In the rows, zero is written as 100.
Known rows:
zozir: [100 110 98 68 104 104 82 92 123 113 51 126 115 72 96 97 94 91 76 106 121 65 116 68 107 93 85 103 99]
griplu: [119 101 100 116 74 112 120 88 70 90 92 80 104 72 109 70 76 87 101 111 91 95 65 95 53 90 114 82 95]
klizogen: [102 121 89 167 82 87 84 113 98 125 112 76 80 111 96 105 90 104 120 99 98 103 109 94 81 122 100 127 100]
mukos: [98 116 110 87 90 104 73 90 107 114 56 108 110 94 82 108 95 114 118 119 96 57 124 78 89 96 93 131 95]
nezok: [118 121 110 111 99 95 81 104 107 129 84 96 105 90 102 114 90 101 114 103 102 80 101 78 86 106 84 129 113]
retrek: [109 104 114 69 109 94 109 108 117 98 101 106 87 112 92 113 107 98 99 93 84 106 92 100 115 96 110 97 105]
flilek: [105 106 104 74 116 110 83 92 103 103 77 119 127 69 108 82 89 98 75 110 119 75 109 74 97 96 84 93 109]
kenu: [98 96 97 96 92 99 120 97 83 103 109 113 104 132 117 102 101 86 85 82 86 103 111 111 129 84 118 110 79]
grifu: [109 87 88 138 79 106 100 89 57 133 103 82 111 87 119 103 61 99 96 99 117 81 110 77 74 97 81 123 98]
volin: [118 102 101 74 111 96 115 107 121 83 105 114 91 118 97 100 96 101 76 91 97 93 98 91 117 107 120 89 105]
tadris: [78 89 82 127 93 90 108 97 105 91 123 85 81 107 97 109 103 81 94 91 111 99 85 95 108 96 100 75 87]
vumur: [121 115 117 94 101 93 109 97 111 81 105 103 84 114 108 96 113 77 96 91 79 85 81 92 112 93 126 84 95]
sogrevo: [108 71 112 50 112 118 110 97 77 75 99 100 124 78 99 76 86 111 95 115 93 127 80 119 75 87 108 84 117]
plosas: [107 104 115 74 113 89 110 106 118 95 100 103 89 113 94 111 109 95 104 91 84 104 90 100 115 94 107 97 106]
pliklel: [98 105 104 86 99 91 104 109 118 99 106 95 76 112 91 111 98 85 96 93 95 113 87 98 104 89 109 90 111]
vadris: [78 81 86 85 69 106 125 95 76 106 80 81 103 77 79 79 78 106 106 113 91 119 84 108 72 89 107 84 79]
stezem: [89 98 86 116 97 95 108 101 104 92 113 117 109 124 101 94 109 116 82 95 89 104 123 108 129 116 126 97 69]
nitras: [91 106 101 104 115 108 76 103 64 109 132 99 128 104 132 97 83 100 90 110 100 116 112 93 88 81 103 144 120]
flibim: [98 100 97 100 101 90 108 103 112 76 113 110 95 118 96 101 102 115 86 99 89 89 115 102 114 113 124 80 77]
bazo: [91 100 104 70 139 102 93 103 110 72 121 122 103 99 110 93 95 88 57 98 111 96 106 87 116 86 102 80 109]

Facts:
zite ψ 821; plebi ψ 821; retrek ψ 100; madri ψ 528; zuses ψ 528; grugemal ψ 528; nofos ψ 100
loplin ψ 100; volin ψ 339; flilek ψ 339; trefim ψ 339; fasta ψ 100; gefli ψ 836; skotik ψ 100
sudri ψ 100; flesek ψ 821; fitruza ψ 100; flidru ψ 100; ravik ψ 100; griplu ψ 836; skades ψ 821
skuzol ψ 821; kenil ψ 100; luklek ψ 836; lutrin ψ 339; bubror ψ 100; flegrek ψ 821; vumur ψ 836
dosu ψ 836; bulis ψ 528; skuplem ψ 528; bobak ψ 821; kenu ψ 528; roduk ψ 821; mebrer ψ 528
tadris ψ 836; ponor ψ 100; keskabik ψ 100; traton ψ 100; florir ψ 100; skiklim ψ 821; trigres ψ 339
tratutri ψ 821; sagos ψ 528; ploskin ψ 100; klines ψ 836; gusal ψ 100; rubreplo ψ 100; grisku ψ 528
gafu ψ 100; gobris ψ 836; guple ψ 528; broso ψ 100; skugre ψ 528; sodun ψ 821; zeva ψ 821
stamo ψ 100; kebror ψ 100; mafe ψ 528; trato ψ 339; buplek ψ 339; klizogen ψ 100; veru ψ 821
pletadrom ψ 528; lufar ψ 821; rusiklor ψ 528; buklon ψ 100; flibim ψ 339; meniflek ψ 821; nefes ψ 100
plozer ψ 100; setre ψ 339; biklom ψ 528; grererir ψ 528; nopin ψ 821; sogrevo ψ 821; stezem ψ 339
bizer ψ 100; skotran ψ 100; zozir ψ 339; pubror ψ 100; grifu ψ 528; bana ψ 100; nugam ψ 100
teban ψ 100; bradrem ψ 339; koskubrom ψ 100; femos ψ 100; stavar ψ 528; sodram ψ 836; trapa ψ 100
pleno ψ 100; kufli ψ 528; babrater ψ 528; devel ψ 339; nitras ψ 821; subran ψ 836; vadris ψ 100
dripluk ψ 528; nistir ψ 100; skavi ψ 528; netra ψ 339; vofin ψ 821; gozul ψ 528; traluk ψ 100
feno ψ 836; plufa ψ 100; kluplus ψ 100; broge ψ 836; dugru ψ 528; klimir ψ 100; sava ψ 836
geras ψ 821; mukos ψ 821; rofin ψ 528; pugrar ψ 528; grebik ψ 836; tivir ψ 821; siran ψ 100
lutom ψ 821; flila ψ 528; susulel ψ 100; bavir ψ 821; broflir ψ 528; voniklek ψ 339; vikol ψ 836
fluflom ψ 821; nepadrok ψ 528; bobe ψ 821; gufil ψ 100; mozu ψ 100; dedres ψ 100; rasu ψ 100
plopleplu ψ 821; plosas ψ 100; nezok ψ 100; tukol ψ 836; stukle ψ 836; bazo ψ 339; troskas ψ 100
stuto ψ 528; zigri ψ 100; pliklel ψ 100; siku ψ 821; zite Φ broflir; zite Φ bizer; zite Φ feno
plebi Φ kenu; plebi Φ stezem; grugemal Φ ravik; loplin Φ broflir; trefim Φ broflir; sudri Φ plebi; ravik Φ zite
griplu Φ skugre; griplu Φ ponor; skades Φ vumur; kenil Φ plebi; lutrin Φ kluplus; dosu Φ broflir; bulis Φ broflir
skuplem Φ broflir; tadris Φ dugru; tadris Φ bobe; ponor Φ skades; keskabik Φ gufil; keskabik Φ dosu; traton Φ broflir
florir Φ skugre; florir Φ roduk; florir Φ guple; skiklim Φ zeva; tratutri Φ volin; ploskin Φ plozer; ploskin Φ koskubrom
klines Φ grebik; klines Φ netra; klines Φ dosu; rubreplo Φ ploskin; grisku Φ dugru; grisku Φ broflir; gobris Φ flesek
guple Φ flibim; guple Φ ploskin; guple Φ broflir; sodun Φ lutrin; sodun Φ stezem; zeva Φ broflir; kebror Φ bana
kebror Φ lufar; mafe Φ fluflom; mafe Φ broflir; mafe Φ dosu; trato Φ stuto; klizogen Φ flibim; klizogen Φ kluplus
veru Φ mukos; veru Φ florir; lufar Φ dosu; lufar Φ gobris; lufar Φ trato; rusiklor Φ nepadrok; rusiklor Φ stezem
rusiklor Φ dosu; rusiklor Φ trato; buklon Φ devel; plozer Φ sava; plozer Φ dugru; setre Φ kufli; setre Φ pubror
stezem Φ broflir; skotran Φ plebi; pubror Φ broflir; grifu Φ skotran; grifu Φ stuto; grifu Φ plozer; nugam Φ loplin
trapa Φ nepadrok; trapa Φ broflir; trapa Φ bobe; kufli Φ grererir; kufli Φ mozu; babrater Φ loplin; nitras Φ sudri
vadris Φ roduk; vadris Φ stezem; skavi Φ madri; skavi Φ skuplem; netra Φ bobe; netra Φ gobris; netra Φ tukol
feno Φ broflir; feno Φ tukol; plufa Φ bobe; kluplus Φ broflir; klimir Φ broflir; sava Φ dugru; sava Φ roduk
grebik Φ zeva; grebik Φ broflir; tivir Φ plosas; susulel Φ vikol; susulel Φ dugru; susulel Φ zeva; bobe Φ broflir
gufil Φ dosu; mozu Φ skuplem; rasu Φ dosu; plopleplu Φ bulis; tukol Φ broflir; tukol Φ dosu; stukle Φ stezem
zigri Φ retrek; pliklel Φ bradrem; zite λ broge; zite λ griplu; zite λ biklom; madri λ stamo; nofos λ sodun
nofos λ sogrevo; nofos λ tivir; flilek λ tivir; fasta λ bulis; skotik λ troskas; flesek λ sodun; flesek λ netra
fitruza λ nefes; flidru λ pugrar; flidru λ bana; ravik λ lufar; griplu λ klines; griplu λ teban; skades λ meniflek
skuzol λ nezok; bubror λ koskubrom; flegrek λ subran; flegrek λ rubreplo; bulis λ stamo; bobak λ bubror; bobak λ fasta
mebrer λ klines; skiklim λ sava; skiklim λ skugre; skiklim λ tivir; trigres λ sodun; sagos λ devel; sagos λ traton
ploskin λ rofin; ploskin λ gobris; klines λ sodun; gusal λ skugre; grisku λ sava; grisku λ siku; gafu λ meniflek
broso λ subran; broso λ flegrek; broso λ mebrer; skugre λ rubreplo; buplek λ rusiklor; buplek λ klines; klizogen λ femos
buklon λ rusiklor; buklon λ mebrer; buklon λ siku; nefes λ buklon; plozer λ fluflom; biklom λ grifu; nopin λ rofin
nopin λ koskubrom; skotran λ skades; zozir λ lutom; grifu λ subran; grifu λ siku; bana λ gafu; bana λ flila
nugam λ troskas; nugam λ lutom; teban λ subran; teban λ flila; femos λ pletadrom; femos λ flegrek; stavar λ grebik
sodram λ pletadrom; pleno λ lufar; pleno λ subran; pleno λ flegrek; pleno λ gusal; pleno λ mebrer; babrater λ bazo
babrater λ skotik; vadris λ sogrevo; vadris λ traton; vofin λ rofin; vofin λ lutom; traluk λ bradrem; plufa λ gozul
geras λ bazo; mukos λ grisku; mukos λ bulis; pugrar λ nitras; pugrar λ teban; siran λ tivir; lutom λ stamo
lutom λ flilek; flila λ tivir; bavir λ broge; bavir λ rusiklor; bavir λ trigres; broflir λ sodun; voniklek λ gozul
voniklek λ vadris; voniklek λ griplu; vikol λ sudri; fluflom λ roduk; dedres λ skiklim; rasu λ subran; nezok λ madri
nezok λ nitras; nezok λ rasu; troskas λ klimir; zigri λ klines; siku λ stamo; siku λ flila

Rows:
No name comes twice in this set of rows, the named rows included.
[98 94 87 116 104 97 108 99 108 95 114 107 105 115 110 106 136 106 106 89 91 94 103 114 134 121 111 78 73] | dosu
[135 119 111 136 98 89 96 113 100 127 118 85 90 113 105 117 90 111 118 95 91 93 102 84 85 116 102 131 118] | femos
[107 104 114 135 124 95 87 102 70 89 169 72 106 95 116 110 76 121 116 109 101 100 106 77 65 101 89 117 120] | rubreplo
[120 82 112 75 110 117 128 98 70 75 111 100 112 84 114 77 95 99 92 96 101 117 73 123 84 86 102 72 112] | gozul
[74 73 89 97 108 107 114 103 74 78 120 94 118 83 105 68 111 109 103 108 93 142 74 132 87 98 107 67 95] | traton
[133 108 108 111 91 109 97 93 88 114 85 98 104 92 110 98 92 95 107 100 106 82 103 90 87 108 86 113 113] | pugrar
[89 97 108 132 124 107 88 81 68 79 143 79 120 82 131 100 89 104 96 109 106 75 106 74 79 89 82 87 94] | sava
[81 73 94 94 110 119 99 98 50 70 120 93 132 80 116 59 86 116 95 119 104 150 82 133 65 87 106 86 114] | sodun
[44 103 87 97 123 101 75 102 108 92 111 114 109 83 98 87 124 90 94 108 110 115 110 101 116 90 78 89 90] | klimir
[108 105 108 82 93 88 113 109 127 108 91 101 72 116 78 116 103 92 105 85 94 109 86 104 112 94 108 98 96] | traluk
[94 101 94 101 82 94 108 100 92 131 89 102 101 119 101 110 92 95 99 92 80 105 102 98 110 91 113 128 83] | skotran
[74 96 87 109 92 95 86 108 112 92 104 102 81 114 84 102 111 102 102 102 105 124 107 120 109 100 106 101 100] | plopleplu
[81 95 95 89 92 98 103 103 87 106 107 109 104 133 103 111 95 98 92 98 88 123 114 114 121 81 130 127 90] | plebi
[123 110 104 107 84 101 102 104 94 132 69 88 105 78 94 95 82 110 111 105 99 96 81 84 68 105 91 115 117] | buklon

The same elements again, as new rows of numbers:
Known rows:
madri: [109 91 96 97 97 95 100 104 97 95 101 90 100 101 96 111 93 90 101 106 107 96 100 86 102 109 100 106 97 108 103 90 100 91 101 95 111 96 104 103 105 96]
setre: [108 92 91 100 104 99 110 97 105 87 101 98 96 103 87 102 91 91 96 103 114 100 106 91 100 106 87 110 95 105 103 95 99 98 94 98 104 102 94 102 100 106]
stavar: [148 70 130 67 110 73 107 57 105 97 133 120 98 113 107 38 86 130 128 90 85 102 77 101 113 135 79 96 168 89 121 73 120 118 108 45 76 87 126 146 116 135]
klizogen: [102 106 83 96 106 104 106 76 113 94 102 100 104 95 108 97 93 108 95 120 105 91 107 93 98 110 95 100 91 113 99 106 85 92 96 94 87 104 106 101 95 104]
nezok: [100 103 94 91 98 101 99 94 99 91 110 97 104 98 107 104 103 102 106 110 103 101 105 106 102 103 98 108 87 104 89 99 100 101 95 91 103 103 94 100 106 99]
netra: [103 86 98 109 94 94 98 109 109 87 99 98 97 107 97 111 95 100 107 94 122 111 97 103 91 100 91 119 97 97 106 102 108 99 87 108 112 96 77 97 105 101]
rubreplo: [97 97 95 110 96 108 98 106 103 90 108 107 102 91 101 112 92 107 112 109 111 104 96 105 97 103 101 113 88 100 101 104 109 108 92 105 109 111 77 104 98 105]
feno: [103 93 92 101 104 102 102 99 108 86 99 95 97 106 100 103 95 100 101 111 117 100 98 99 96 106 96 109 98 103 106 101 102 94 94 97 97 96 92 102 96 100]
sava: [102 91 98 109 96 105 94 110 106 90 106 103 97 92 97 110 87 105 109 109 110 102 89 103 94 101 101 112 88 98 105 101 111 101 89 108 109 108 79 103 100 106]
lutrin: [109 88 94 101 106 99 100 100 108 93 101 94 98 95 92 104 91 97 102 104 105 98 102 95 94 104 92 105 92 105 104 99 102 98 93 102 99 99 94 103 107 105]
vikol: [108 78 83 77 130 123 111 103 124 110 111 87 88 97 86 82 99 105 90 115 100 77 86 116 114 110 79 99 129 100 102 131 113 108 120 69 74 79 108 128 112 112]
mafe: [106 88 95 101 91 98 106 94 110 97 96 96 96 102 101 101 88 99 95 103 124 99 100 95 98 104 94 108 105 102 109 104 98 92 96 104 109 95 98 100 101 103]
siku: [109 95 94 88 97 97 98 99 102 86 105 97 100 99 98 100 95 95 97 105 102 100 102 103 98 102 92 108 83 99 91 96 100 92 88 96 106 99 94 99 113 98]
keskabik: [96 96 91 101 101 104 104 90 110 92 102 97 100 103 110 101 101 107 105 108 122 103 103 107 95 101 95 108 98 102 100 109 99 101 93 98 97 96 90 97 98 101]
buklon: [98 104 92 90 95 103 102 90 100 90 110 100 102 99 107 100 99 101 103 109 107 102 106 106 103 102 96 108 85 102 89 99 97 101 94 91 103 105 94 98 105 100]
klimir: [94 95 94 111 101 105 103 107 103 85 105 100 98 101 100 114 97 102 113 106 121 108 99 98 97 104 99 117 96 102 105 100 107 107 92 103 107 103 78 99 91 103]
grisku: [107 92 93 104 92 97 103 94 110 98 96 98 98 96 99 104 83 99 96 105 117 97 98 90 98 105 97 106 100 105 109 100 95 91 94 105 108 102 100 101 100 103]
loplin: [98 97 91 101 108 105 102 100 103 91 104 94 102 102 102 109 103 102 108 112 111 99 102 98 99 109 98 108 96 108 101 101 102 100 99 93 95 98 92 102 98 99]
pleno: [101 106 89 84 101 99 100 81 103 95 106 94 106 99 110 98 102 103 99 116 99 94 107 102 101 106 96 101 85 110 87 101 89 94 96 87 93 99 107 100 108 96]
plebi: [110 86 97 97 107 100 95 97 110 95 108 87 96 88 91 102 87 94 105 106 99 98 99 103 93 98 95 97 85 101 105 97 105 102 88 104 94 95 94 96 109 103]

Rows:
No name comes twice in this set of rows, the named rows included.
[106 102 91 98 93 105 99 97 109 89 103 113 102 94 103 98 88 110 94 115 104 96 94 103 99 105 98 110 85 102 95 106 100 89 91 101 107 113 89 109 103 105] | griplu
[114 89 94 96 110 91 91 102 106 102 92 79 109 104 105 115 100 98 102 114 94 86 97 81 90 116 104 97 100 118 109 96 95 74 107 92 91 84 116 106 111 88] | broflir
[107 91 95 103 95 97 100 100 105 96 97 92 99 100 100 108 89 95 99 106 114 98 99 88 98 108 99 106 100 106 108 97 97 89 98 101 108 96 101 101 103 98] | bulis
[105 91 99 94 91 98 100 109 100 83 109 101 97 98 92 103 93 94 102 98 110 108 100 108 101 99 91 116 84 94 91 94 108 101 85 100 118 103 81 98 111 102] | tivir
[109 84 96 99 104 95 94 98 113 96 100 88 99 100 100 105 95 102 103 100 108 101 100 105 88 100 91 104 92 104 103 107 103 95 89 103 97 91 93 99 114 99] | trato
[104 86 98 105 94 95 94 107 112 86 101 94 95 105 100 107 92 103 107 95 120 109 96 109 87 97 92 115 94 94 103 104 106 100 82 108 107 93 78 94 107 99] | lufar
[108 89 91 103 105 99 107 98 110 90 96 96 97 102 92 105 92 98 98 103 115 99 103 93 95 107 90 110 97 104 106 102 100 95 93 103 100 98 91 103 101 105] | trefim
[110 95 96 87 87 94 98 92 100 98 102 93 103 99 103 99 91 94 95 108 104 95 103 96 104 104 96 103 91 105 93 96 94 86 96 93 110 98 108 102 113 96] | sagos
[104 103 87 98 107 104 98 83 110 97 102 99 107 93 109 102 95 110 100 119 98 90 102 95 96 109 100 99 87 112 99 105 90 92 97 95 89 104 103 103 101 102] | ploskin
[79 90 51 77 106 129 97 165 144 128 121 62 65 89 64 120 105 72 76 95 100 77 73 121 131 88 66 137 101 78 83 164 101 144 126 79 120 83 87 116 120 101] | bradrem

